Here is a tiny trained network, its code and every weight. The questions are about switching its units off for an input and a target symbol, where a switched-off unit gives its printed mean instead of its output.

import numpy as np


def w(rows, s, z=0):
    codes = np.array(rows[::2]) - 128.0
    scale = np.full(codes.shape[1], s)
    scale[-1] = z or s
    return codes * scale


def norm(h):
    return h / np.sqrt((h * h).mean(-1, keepdims=True) + 1e-5)


def f(y):
    return np.maximum(y, 0)


def softmax(a):
    e = np.exp(a - a.max(-1, keepdims=True))
    return e / e.sum(-1, keepdims=True)


def log_softmax(a):
    a = a - a.max(-1, keepdims=True)
    return a - np.log(np.exp(a).sum(-1, keepdims=True))


def net(x, mask):
    ids = ['εθλμπτ'.index(c) for c in x.split()]
    T = len(ids)
    res = E[ids] + P[:T]
    u = 0
    for l in range(3):
        q, k, v = (norm(res) @ M[l].T for M in (Q, K, V))
        z = softmax(np.where(np.tri(T) > 0, q @ k.T / 3**0.5, -1e9)) @ v
        res = res + np.where(mask[u], z, O[l][:, -1]) @ O[l][:, :-1]
        u += 1
        y = f(norm(res) @ A[l][:, :-1].T + A[l][:, -1])
        res = res + np.where(mask[u : u + 4], y, B[l][:, -1]) @ B[l][:, :-1]
        u += 4
    return log_softmax(norm(res)[-1] @ U[:, :-1].T + U[:, -1])


Q, K, V, O, A, B = {}, {}, {}, {}, {}, {}
E = w([
[21,169,184],'ε',
[193,196,117],'θ',
[141,119,190],'λ',
[119,94,87],'μ',
[207,82,117],'π',
[182,254,154],'τ',
],0.012)
P = w([
[176,209,47],'0',
[230,147,6],'1',
[144,75,64],'2',
[157,113,106],'3',
[74,59,82],'4',
[89,74,143],'5',
[79,64,164],'6',
[143,182,89],'7',
[68,64,166],'8',
[57,45,155],'9',
[101,76,213],'10',
[65,68,180],'11',
[61,73,160],'12',
[93,110,138],'13',
],0.0025)
Q[0] = w([
[96,134,76],'0.h1',
[239,111,169],'0.h1',
[246,123,254],'0.h1',
],0.0075)
K[0] = w([
[136,149,178],'0.h1',
[255,88,101],'0.h1',
[200,47,116],'0.h1',
],0.0094)
V[0] = w([
[23,209,146],'0.h1',
[70,191,112],'0.h1',
[119,127,253],'0.h1',
],0.0056)
O[0] = w([
[148,154,254,1],'0.h1',
[197,160,139,54],'0.h1',
[130,45,171,104],'0.h1',
],0.0054,0.006)
A[0] = w([
[109,1,165,175],'0.n1',
[59,188,47,222],'0.n2',
[167,178,188,139],'0.n3',
[100,191,150,253],'0.n4',
],0.0073,0.0025)
B[0] = w([
[243,254,139,253],'0.n1',
[216,197,187,209],'0.n2',
[155,193,36,145],'0.n3',
[79,75,26,163],'0.n4',
],0.0059,0.0053)
Q[1] = w([
[128,121,224],'1.h1',
[132,166,200],'1.h1',
[213,229,2],'1.h1',
],0.005)
K[1] = w([
[130,205,133],'1.h1',
[66,106,88],'1.h1',
[2,151,165],'1.h1',
],0.0053)
V[1] = w([
[6,190,204],'1.h1',
[210,129,230],'1.h1',
[243,20,1],'1.h1',
],0.0027)
O[1] = w([
[5,120,122,3],'1.h1',
[123,54,190,145],'1.h1',
[253,132,51,249],'1.h1',
],0.0044,0.0023)
A[1] = w([
[155,3,74,110],'1.n1',
[163,124,52,145],'1.n2',
[13,51,64,43],'1.n3',
[9,181,194,253],'1.n4',
],0.0065,0.0053)
B[1] = w([
[3,27,90,186],'1.n1',
[7,151,131,255],'1.n2',
[232,232,126,128],'1.n3',
[92,10,248,178],'1.n4',
],0.0047,0.0048)
Q[2] = w([
[139,51,72],'2.h1',
[254,134,85],'2.h1',
[207,104,38],'2.h1',
],0.0078)
K[2] = w([
[75,191,111],'2.h1',
[2,48,175],'2.h1',
[35,96,184],'2.h1',
],0.0084)
V[2] = w([
[183,2,18],'2.h1',
[94,146,175],'2.h1',
[154,176,79],'2.h1',
],0.0097)
O[2] = w([
[2,68,227,255],'2.h1',
[169,132,75,62],'2.h1',
[119,200,204,194],'2.h1',
],0.0085,0.0059)
A[2] = w([
[3,101,102,4],'2.n1',
[66,87,195,249],'2.n2',
[218,107,6,71],'2.n3',
[133,191,36,129],'2.n4',
],0.0067,0.0036)
B[2] = w([
[163,223,117,153],'2.n1',
[186,175,233,255],'2.n2',
[51,3,213,177],'2.n3',
[55,211,154,165],'2.n4',
],0.0053,0.0069)
U = w([
[73,255,15,40],'ε',
[57,30,212,254],'θ',
[249,163,142,43],'λ',
[91,233,112,47],'μ',
[191,216,172,112],'π',
[92,21,19,135],'τ',
],0.0071,0.0055)

Each question gives the input, a string of symbols that net reads in full, and the target symbol t.
The units are the heads (3 rows each of Q, K, V and O) and the neurons (one row each of A and B). Each row of codes is followed by its name. A weight is (code - 128) times the scale printed after its matrix; where a second scale follows, it is the last column's (O, A, B and U).
mask holds one flag per unit, layer by layer, with each layer's heads first. A switched-off unit (its flag False) gives its mean, the last column of its rows in O or B, instead of its output. The means were averaged over made-up inputs and are rounded, as every weight is.
A unit's drop is (log p(t) with every unit on - log p(t) with that unit switched off) / (log p(t) with every unit on - log p(t) with every unit switched off).
The circuit of an input: a set's keep is (log p(t) with only the set's units on - log p(t) with every unit switched off) / (log p(t) with every unit on - log p(t) with every unit switched off). Starting from the 12 units with the biggest drops (on a tie, the unit counted first), units are removed one at a time, each time the one whose removal leaves the highest keep (on an exact tie, the one counted first), for as long as the keep stays at least 0.8.
circuit, biggest first: the units of the circuit, biggest drop first
most important unit: the unit with the biggest drop
top k neurons: the k neurons with the biggest drops, biggest first
k most important neurons of layer l: the k neurons of layer l with the biggest drops, biggest first
drop when u is switched off: that unit's drop, to one decimal
input τ θ π, target π: top 4 neurons => (0.n3 1.n2 0.n2 1.n1)
input μ τ θ τ λ π, target π: circuit, biggest first => (2.h1 0.h1)
input π λ π θ, target θ: circuit, biggest first => (2.h1)
input π π π π θ π λ θ, target θ: circuit, biggest first => (2.h1 0.n1)
input ε τ π ε, target π: circuit, biggest first => (2.h1 1.n1 1.n2 0.h1)
input λ ε τ μ π θ θ θ, target ε: circuit, biggest first => (2.h1 0.n1 2.n2 0.n4)
input λ π λ π π ε λ, target π: circuit, biggest first => (0.n1 2.h1)
input λ θ λ, target λ: circuit, biggest first => (2.h1 0.h1)
input ε π π λ τ, target ε: top 3 neurons => (0.n4 2.n2 0.n3)
input λ θ ε τ, target ε: top 3 neurons => (0.n3 0.n4 2.n2)
input ε ε λ, target λ: top 2 neurons => (0.n1 1.n1)
input τ μ θ π λ π ε π π λ π τ π μ, target λ: top 2 neurons => (0.n1 1.n4)
input τ π π λ μ μ π θ ε π μ π π λ, target π: 2 most important neurons of layer 1 => (1.n4 1.n2)
input π τ π τ λ λ μ ε μ π τ μ, target λ: most important unit => 0.h1
input λ ε λ θ π θ, target ε: 2 most important neurons of layer 0 => (0.n1 0.n4)
input λ ε π π π ε θ θ θ π θ θ μ, target π: drop when 0.n1 is switched off => 0.8
input π π ε π μ λ ε π τ μ, target π: drop when 2.n2 is switched off => -0.1
